Below are the code and all the weights of a small trained network. Each question names an input and a target symbol and asks about switching units off, where a switched-off unit gives its printed mean instead of its output.

import numpy as np


def w(rows, s, z=0):
    codes = np.array(rows[::2]) - 128.0
    scale = np.full(codes.shape[1], s)
    scale[-1] = z or s
    return codes * scale


def norm(h):
    return h / np.sqrt((h * h).mean(-1, keepdims=True) + 1e-5)


def f(y):
    return np.maximum(y, 0)


def softmax(a):
    e = np.exp(a - a.max(-1, keepdims=True))
    return e / e.sum(-1, keepdims=True)


def log_softmax(a):
    a = a - a.max(-1, keepdims=True)
    return a - np.log(np.exp(a).sum(-1, keepdims=True))


def net(x, mask):
    ids = ['αβγηθλμξπστψω'.index(c) for c in x.split()]
    T = len(ids)
    res = E[ids] + P[:T]
    q, k, v = (norm(res) @ M[0].T for M in (Q, K, V))
    z = softmax(np.where(np.tri(T) > 0, q @ k.T / 4**0.5, -1e9)) @ v
    res = res + np.where(mask[0], z, O[0][:, -1]) @ O[0][:, :-1]
    y = f(norm(res) @ A[0][:, :-1].T + A[0][:, -1])
    res = res + np.where(mask[1:17], y, B[0][:, -1]) @ B[0][:, :-1]
    return log_softmax(norm(res)[-1] @ U[:, :-1].T + U[:, -1])


Q, K, V, O, A, B = {}, {}, {}, {}, {}, {}
E = w([
[128,67,221,159,150,58,128,137,136,60,88,102],'α',
[113,111,175,140,190,77,163,165,193,128,72,164],'β',
[199,132,167,178,203,95,102,87,180,132,107,117],'γ',
[78,144,213,159,166,89,79,98,188,79,192,175],'η',
[64,136,153,68,127,107,113,142,161,108,65,214],'θ',
[189,83,117,113,131,135,115,136,120,130,2,119],'λ',
[140,121,109,91,111,138,36,75,45,131,27,166],'μ',
[88,88,105,148,90,132,151,203,230,179,123,157],'ξ',
[126,44,160,151,56,159,51,143,113,66,138,76],'π',
[158,138,46,67,118,176,105,104,132,179,80,187],'σ',
[188,131,68,179,128,174,98,69,163,169,187,85],'τ',
[66,156,52,92,90,172,156,132,182,150,184,175],'ψ',
[83,122,75,130,90,194,58,89,98,109,218,130],'ω',
],0.0022)
P = w([
[151,165,141,110,87,38,106,129,128,167,144,123],'0',
[97,44,137,129,136,55,113,42,158,176,94,141],'1',
[156,152,113,98,105,122,76,153,176,81,125,126],'2',
[154,153,186,79,69,129,140,126,121,157,151,137],'3',
[85,21,89,137,129,124,108,46,188,87,84,144],'4',
[110,159,112,81,172,148,82,175,154,117,110,73],'5',
[153,153,74,151,90,63,136,128,120,106,152,169],'6',
[80,33,96,98,252,163,70,137,167,138,89,102],'7',
[128,163,118,170,163,227,118,187,144,89,112,171],'8',
[135,144,162,161,78,198,184,121,105,148,133,151],'9',
[91,51,95,206,128,205,153,66,151,120,101,182],'10',
],0.0036)
Q[0] = w([
[71,90,76,140,176,255,111,115,137,138,123,108],'H0',
[127,145,238,20,133,153,171,128,72,235,160,43],'H0',
[140,120,180,178,36,187,217,67,100,190,132,176],'H0',
[79,26,128,105,135,129,76,33,227,152,60,136],'H0',
],0.0078)
K[0] = w([
[90,110,87,153,156,179,130,121,116,123,128,134],'H0',
[125,130,88,115,135,9,98,126,131,138,120,105],'H0',
[141,128,79,182,73,91,152,106,106,120,150,166],'H0',
[124,134,88,117,116,210,119,135,135,126,145,111],'H0',
],0.012)
V[0] = w([
[226,141,132,200,150,123,41,46,121,160,193,62],'H0',
[64,184,39,136,126,166,166,112,195,185,253,203],'H0',
[209,145,81,144,178,95,232,163,194,216,47,104],'H0',
[154,140,42,33,116,164,52,77,28,172,45,164],'H0',
],0.0033)
O[0] = w([
[62,138,40,114,145,169,125,142,47,87,128,171,197],'H0',
[155,132,108,19,126,44,39,154,110,114,141,103,220],'H0',
[176,87,73,163,116,105,123,111,237,24,124,138,217],'H0',
[201,148,183,161,89,161,114,169,81,118,199,255,255],'H0',
],0.0044,0.00078)
A[0] = w([
[131,101,246,144,150,88,149,103,160,199,130,116,124],'N0',
[99,206,160,49,104,135,96,186,58,173,147,97,232],'N1',
[106,53,74,156,166,151,158,98,124,51,116,152,5],'N2',
[246,123,152,107,98,102,77,142,157,120,184,168,65],'N3',
[141,212,102,165,95,129,209,135,135,57,114,84,106],'N4',
[72,104,147,149,190,134,179,57,150,169,110,123,13],'N5',
[84,113,108,177,162,179,148,97,86,204,83,150,101],'N6',
[187,236,108,60,112,104,124,229,86,78,168,154,85],'N7',
[130,191,111,165,200,182,106,201,169,98,156,100,157],'N8',
[114,231,166,178,98,163,171,232,44,167,155,127,5],'N9',
[116,99,155,124,112,127,120,97,204,133,111,176,89],'N10',
[158,163,85,25,119,32,67,192,111,112,172,56,94],'N11',
[166,226,197,160,91,159,147,172,122,147,171,150,147],'N12',
[153,46,102,98,137,74,120,107,159,115,139,90,110],'N13',
[159,254,142,37,103,82,116,223,81,149,174,46,3],'N14',
[62,148,122,46,188,81,103,85,111,159,112,57,82],'N15',
],0.0049,0.0044)
B[0] = w([
[138,114,21,86,115,176,125,126,82,142,124,133,201],'N0',
[138,128,109,212,192,87,172,122,160,191,134,102,255],'N1',
[119,226,62,85,170,103,165,166,97,142,155,132,174],'N2',
[47,126,158,85,149,82,197,165,127,104,143,110,213],'N3',
[98,77,146,100,133,139,4,120,126,155,169,157,167],'N4',
[161,150,205,110,72,134,158,160,20,141,127,79,161],'N5',
[82,111,149,143,130,124,97,164,197,63,152,108,192],'N6',
[210,87,127,153,92,150,83,130,148,56,146,36,207],'N7',
[144,95,122,106,164,149,111,180,116,106,35,124,206],'N8',
[171,187,175,28,203,120,89,38,106,36,159,92,157],'N9',
[178,117,142,141,164,113,128,82,113,111,136,82,202],'N10',
[124,152,168,100,155,254,235,114,155,143,113,160,239],'N11',
[105,162,91,130,72,103,117,138,131,179,25,131,206],'N12',
[94,170,160,122,100,139,86,141,161,162,119,163,221],'N13',
[67,2,131,102,106,45,28,90,7,68,76,217,166],'N14',
[199,139,115,164,101,104,103,201,160,128,190,143,190],'N15',
],0.0055,0.0041)
U = w([
[15,81,165,167,69,192,112,154,83,128,126,54,89],'α',
[154,80,117,126,104,106,27,64,224,127,114,98,96],'β',
[54,150,34,75,159,132,71,171,104,101,145,195,215],'γ',
[117,94,128,215,200,98,139,175,131,223,185,128,94],'η',
[106,132,68,108,94,83,227,75,100,199,43,68,213],'θ',
[130,115,136,216,52,175,103,140,118,145,72,248,53],'λ',
[196,248,195,127,96,134,109,102,72,120,111,161,152],'μ',
[117,197,194,55,140,202,180,161,197,182,157,165,128],'ξ',
[61,225,158,152,202,79,175,68,137,81,110,53,10],'π',
[181,166,154,113,53,48,119,234,136,86,180,65,119],'σ',
[203,113,78,184,160,181,220,81,137,48,159,112,189],'τ',
[107,26,196,70,152,72,166,127,103,62,153,200,50],'ψ',
[202,85,136,77,140,110,75,47,2,177,133,117,255],'ω',
],0.0063,0.00071)

Each question gives the input, a string of symbols that net reads in full, and the target symbol t.
The units are the heads (4 rows each of Q, K, V and O) and the neurons (one row each of A and B). Each row of codes is followed by its name. A weight is (code - 128) times the scale printed after its matrix; where a second scale follows, it is the last column's (O, A, B and U).
mask holds one flag per unit, heads first, then neurons. A switched-off unit (its flag False) gives its mean, the last column of its rows in O or B, instead of its output. The means were averaged over made-up inputs and are rounded, as every weight is.
A unit's drop is (log p(t) with every unit on - log p(t) with that unit switched off) / (log p(t) with every unit on - log p(t) with every unit switched off).
The circuit of an input: a set's keep is (log p(t) with only the set's units on - log p(t) with every unit switched off) / (log p(t) with every unit on - log p(t) with every unit switched off). Starting from the 12 units with the biggest drops (on a tie, the unit counted first), units are removed one at a time, each time the one whose removal leaves the highest keep (on an exact tie, the one counted first), for as long as the keep stays at least 0.8.
units of the circuit, in order: the units of the circuit, biggest drop first
unit that matters most: the unit with the biggest drop
top k neurons: the k neurons with the biggest drops, biggest first
drop of u: that unit's drop, to one decimal
input σ β α β ψ η τ η γ β, target τ: units of the circuit, in order : H0, N7, N11, N1
input τ β γ ψ γ β σ ψ σ τ ψ, target ξ: unit that matters most : H0
input γ ξ ξ β β β λ γ μ θ, target λ: units of the circuit, in order : H0, N12
input τ π ω η τ τ γ, target η: top 2 neurons : N15, N1
input β β β π λ τ η, target π: top 2 neurons : N9, N6
input π τ ω ξ λ β γ β λ β, target γ: units of the circuit, in order : H0, N4
input λ ω ξ γ γ ω τ α β σ η, target ψ: units of the circuit, in order : H0, N3
input ξ μ ξ λ, target ξ: units of the circuit, in order : H0, N11, N13
input ω α λ π τ γ ω, target π: units of the circuit, in order : H0, N9, N1
input γ λ τ β β ξ μ τ ψ, target ψ: top 3 neurons : N14, N11, N3
input β ψ λ ψ, target β: units of the circuit, in order : H0, N4
input σ λ γ ω ω λ π β ω ξ η, target η: units of the circuit, in order : H0, N1
input γ σ γ π, target γ: units of the circuit, in order : H0, N2
input β σ β μ ψ γ σ, target μ: units of the circuit, in order : H0, N9
input β σ ξ α ξ β τ γ λ η, target τ: top 3 neurons : N7, N11, N1
input ω ψ τ β λ ω μ ψ γ λ, target μ: top 2 neurons : N9, N12
input β γ β ω θ η θ π, target α: units of the circuit, in order : H0, N5
input λ λ τ, target τ: top 2 neurons : N7, N11
input ψ η τ μ, target ψ: units of the circuit, in order : H0, N14, N11, N3
input ψ θ ψ β ω β ψ λ β η β, target σ: units of the circuit, in order : H0, N15, N5
input σ ψ μ ξ γ ψ ξ σ, target ξ: units of the circuit, in order : H0, N11, N14
input β β σ μ γ λ α σ β ψ, target α: units of the circuit, in order : H0, N5, N4
input σ γ ξ η σ ω, target ω: top 2 neurons : N14, N9
input θ ξ σ β α β ψ ξ τ λ, target ψ: top 2 neurons : N14, N11
input σ τ ψ τ η, target ξ: top neuron : N11
input β α β τ β β, target β: top neuron : N11
input λ β ξ π η γ λ τ α σ ξ, target ψ: top 2 neurons : N3, N1
input ψ τ τ σ, target ψ: top 3 neurons : N14, N11, N3
input π μ τ π ψ η π α α β, target π: top 3 neurons : N9, N6, N1
input τ α π, target π: drop of H0 : 0.6
